Here is a tiny trained network, its code and every weight. The questions are about switching its units off for an input and a target symbol, where a switched-off unit gives its printed mean instead of its output.

import numpy as np


def w(rows, s, z=0):
    codes = np.array(rows[::2]) - 128.0
    scale = np.full(codes.shape[1], s)
    scale[-1] = z or s
    return codes * scale


def f(y):
    return y / 2 * (1 + np.tanh(0.7978845608 * (y + 0.044715 * y**3)))


def softmax(a):
    e = np.exp(a - a.max(-1, keepdims=True))
    return e / e.sum(-1, keepdims=True)


def log_softmax(a):
    a = a - a.max(-1, keepdims=True)
    return a - np.log(np.exp(a).sum(-1, keepdims=True))


def net(x, mask):
    ids = ['αγεζητψ'.index(c) for c in x.split()]
    T = len(ids)
    res = E[ids] + P[:T]
    u = 0
    for l in range(2):
        r = res
        for j in range(3):
            rows = slice(4 * j, 4 * j + 4)
            q, k, v = (r @ M[l][rows].T for M in (Q, K, V))
            z = softmax(np.where(np.tri(T) > 0, q @ k.T / 4**0.5, -1e9)) @ v
            o = O[l][rows]
            res = res + np.where(mask[u + j], z, o[:, -1]) @ o[:, :-1]
        u += 3
        y = f(res @ A[l][:, :-1].T + A[l][:, -1])
        res = res + np.where(mask[u : u + 4], y, B[l][:, -1]) @ B[l][:, :-1]
        u += 4
    return log_softmax(res[-1] @ U[:, :-1].T + U[:, -1])


Q, K, V, O, A, B = {}, {}, {}, {}, {}, {}
E = w([
[117,166,43,149],'α',
[129,99,121,153],'γ',
[29,95,110,123],'ε',
[125,95,124,151],'ζ',
[248,110,110,102],'η',
[99,215,218,229],'τ',
[93,54,152,133],'ψ',
],0.012)
P = w([
[88,3,86,252],'0',
[160,81,99,150],'1',
[187,123,122,127],'2',
[199,150,135,119],'3',
[206,174,139,106],'4',
[206,187,143,106],'5',
[195,204,130,104],'6',
],0.0044)
Q[0] = w([
[147,123,146,254],'0.h0',
[179,193,42,224],'0.h0',
[222,166,48,179],'0.h0',
[12,77,195,49],'0.h0',
[79,131,191,179],'0.h1',
[59,125,48,86],'0.h1',
[65,158,128,155],'0.h1',
[185,77,76,80],'0.h1',
[111,76,53,126],'0.h2',
[109,169,129,160],'0.h2',
[91,103,216,134],'0.h2',
[156,180,116,151],'0.h2',
],0.0099)
K[0] = w([
[88,139,223,215],'0.h0',
[101,240,177,190],'0.h0',
[166,255,181,179],'0.h0',
[103,13,49,70],'0.h0',
[73,120,218,197],'0.h1',
[66,68,9,91],'0.h1',
[26,135,96,192],'0.h1',
[200,88,75,71],'0.h1',
[92,180,239,205],'0.h2',
[140,117,140,94],'0.h2',
[105,106,85,113],'0.h2',
[162,150,124,103],'0.h2',
],0.0095)
V[0] = w([
[107,115,255,183],'0.h0',
[100,98,207,127],'0.h0',
[171,129,60,44],'0.h0',
[100,108,27,124],'0.h0',
[54,189,124,179],'0.h1',
[67,213,185,154],'0.h1',
[208,41,53,49],'0.h1',
[179,161,88,75],'0.h1',
[131,65,158,184],'0.h2',
[183,187,191,116],'0.h2',
[173,185,173,78],'0.h2',
[170,174,134,4],'0.h2',
],0.0066)
O[0] = w([
[89,125,254,54,123],'0.h0',
[74,131,175,67,95],'0.h0',
[162,133,37,154,110],'0.h0',
[128,141,76,234,141],'0.h0',
[91,171,120,185,47],'0.h1',
[107,206,182,157,15],'0.h1',
[171,67,75,92,253],'0.h1',
[209,128,104,96,169],'0.h1',
[92,60,139,166,175],'0.h2',
[107,122,125,25,96],'0.h2',
[105,161,130,15,81],'0.h2',
[96,210,127,58,69],'0.h2',
],0.0057,0.0038)
A[0] = w([
[116,30,147,134,253],'0.n0',
[144,108,147,2,135],'0.n1',
[196,47,124,93,188],'0.n2',
[34,187,176,180,228],'0.n3',
],0.0082,0.0042)
B[0] = w([
[7,54,121,18,207],'0.n0',
[168,181,65,1,175],'0.n1',
[189,34,145,84,246],'0.n2',
[48,113,242,154,170],'0.n3',
],0.005,0.011)
Q[1] = w([
[110,150,106,119],'1.h0',
[141,123,146,124],'1.h0',
[117,169,111,135],'1.h0',
[109,133,139,102],'1.h0',
[89,117,135,125],'1.h1',
[125,130,136,106],'1.h1',
[160,131,140,163],'1.h1',
[98,142,110,50],'1.h1',
[100,3,155,117],'1.h2',
[167,183,219,142],'1.h2',
[179,49,114,129],'1.h2',
[76,106,150,117],'1.h2',
],0.0073)
K[1] = w([
[108,188,197,112],'1.h0',
[164,141,111,135],'1.h0',
[128,170,209,167],'1.h0',
[144,130,166,86],'1.h0',
[117,199,153,142],'1.h1',
[144,153,144,103],'1.h1',
[119,48,72,141],'1.h1',
[151,209,175,68],'1.h1',
[135,91,248,62],'1.h2',
[95,137,62,51],'1.h2',
[252,112,181,138],'1.h2',
[65,124,211,103],'1.h2',
],0.0048)
V[1] = w([
[112,87,139,79],'1.h0',
[196,184,147,222],'1.h0',
[183,165,22,88],'1.h0',
[167,49,108,36],'1.h0',
[121,80,53,186],'1.h1',
[158,63,38,21],'1.h1',
[171,89,38,32],'1.h1',
[192,59,101,31],'1.h1',
[68,18,136,45],'1.h2',
[64,30,165,39],'1.h2',
[72,178,194,235],'1.h2',
[210,4,65,34],'1.h2',
],0.0045)
O[1] = w([
[58,184,107,125,162],'1.h0',
[139,44,145,95,79],'1.h0',
[174,144,88,55,138],'1.h0',
[144,202,77,113,213],'1.h0',
[151,143,103,175,151],'1.h1',
[137,225,159,150,184],'1.h1',
[130,220,126,154,167],'1.h1',
[136,214,124,127,186],'1.h1',
[39,182,162,175,207],'1.h2',
[42,209,191,195,198],'1.h2',
[184,181,115,40,58],'1.h2',
[63,77,97,255,249],'1.h2',
],0.004,0.014)
A[1] = w([
[173,105,135,52,253],'1.n0',
[109,23,102,196,31],'1.n1',
[86,240,84,184,82],'1.n2',
[3,95,239,183,243],'1.n3',
],0.0064,0.0036)
B[1] = w([
[60,91,154,182,149],'1.n0',
[40,141,216,204,175],'1.n1',
[116,1,162,158,191],'1.n2',
[210,127,26,98,253],'1.n3',
],0.0073,0.013)
U = w([
[51,82,184,204,176],'α',
[198,143,3,101,230],'γ',
[95,227,145,118,170],'ε',
[132,142,131,134,12],'ζ',
[146,58,118,93,1],'η',
[143,143,147,132,69],'τ',
[135,161,159,132,117],'ψ',
],0.0069,0.0045)

Each question gives the input, a string of symbols that net reads in full, and the target symbol t.
The units are the heads (4 rows each of Q, K, V and O) and the neurons (one row each of A and B). Each row of codes is followed by its name. A weight is (code - 128) times the scale printed after its matrix; where a second scale follows, it is the last column's (O, A, B and U).
mask holds one flag per unit, layer by layer, with each layer's heads first. A switched-off unit (its flag False) gives its mean, the last column of its rows in O or B, instead of its output. The means were averaged over made-up inputs and are rounded, as every weight is.
A unit's drop is (log p(t) with every unit on - log p(t) with that unit switched off) / (log p(t) with every unit on - log p(t) with every unit switched off).
The circuit of an input: a set's keep is (log p(t) with only the set's units on - log p(t) with every unit switched off) / (log p(t) with every unit on - log p(t) with every unit switched off). Starting from the 12 units with the biggest drops (on a tie, the unit counted first), units are removed one at a time, each time the one whose removal leaves the highest keep (on an exact tie, the one counted first), for as long as the keep stays at least 0.8.
units of the circuit, in order: the units of the circuit, biggest drop first
most important unit: the unit with the biggest drop
top k neurons: the k neurons with the biggest drops, biggest first
top k neurons in layer l: the k neurons of layer l with the biggest drops, biggest first
which heads matter: for each layer, one digit per head in row order, 1 if its drop is at least 0.15 and else 0, layers parted by /
drop of u: that unit's drop, to one decimal
input η α τ ζ, target η: most important unit -> 1.h1
input ε ψ η α, target α: units of the circuit, in order -> [1.n3; 0.h0; 1.n2]
input γ ψ ζ ψ η, target α: which heads matter -> 010 / 001
input ε ε η, target α: units of the circuit, in order -> [1.h2; 1.n1; 0.h1; 0.n2]
input γ ψ ε ψ, target γ: which heads matter -> 100 / 001
input ε α η ε, target γ: top 2 neurons in layer 0 -> [0.n3; 0.n2]
input η α α γ τ η η, target ε: top 3 neurons -> [0.n1; 1.n3; 1.n2]
input α α η η η τ, target ε: which heads matter -> 111 / 001
input ε ε τ η α, target ε: top 2 neurons -> [0.n1; 1.n2]
input τ η η η ε, target ε: top 2 neurons -> [0.n3; 1.n3]
input τ η ε ψ η ψ, target ε: top 3 neurons in layer 0 -> [0.n3; 0.n1; 0.n0]
input η ε ψ τ η α τ, target γ: top 3 neurons -> [1.n3; 0.n3; 1.n1]
input τ ψ η γ, target ε: units of the circuit, in order -> [1.h2; 0.n3; 0.h0; 0.h1]
input ψ η α α τ η ε, target ε: top 4 neurons -> [0.n3; 1.n3; 1.n2; 0.n1]
input ψ η η γ ψ, target γ: top 2 neurons -> [1.n3; 1.n1]
input α ε τ ε, target η: top 2 neurons -> [1.n1; 0.n3]
input α η τ, target ε: top neuron -> [0.n3]
input α τ η η η, target ε: units of the circuit, in order -> [0.h0; 0.n1; 0.h2; 1.h1]
input τ η α ε η η γ, target ε: units of the circuit, in order -> [0.h0; 0.n1; 0.h2; 1.h1]
input η τ ε, target η: which heads matter -> 010 / 011
input η η ζ η τ α, target η: which heads matter -> 110 / 010
input ε γ τ τ, target γ: which heads matter -> 100 / 111
input η η γ α, target α: top 2 neurons -> [1.n2; 1.n3]
input γ η η τ η, target η: top 2 neurons in layer 0 -> [0.n3; 0.n0]
input ψ α ε ε ζ ε, target γ: drop of 0.h1 -> 0.2
input τ η α, target ε: drop of 0.n3 -> 0.4
input α τ ζ, target η: drop of 0.h1 -> 0.3
input γ η τ η, target η: drop of 0.n1 -> 0.2
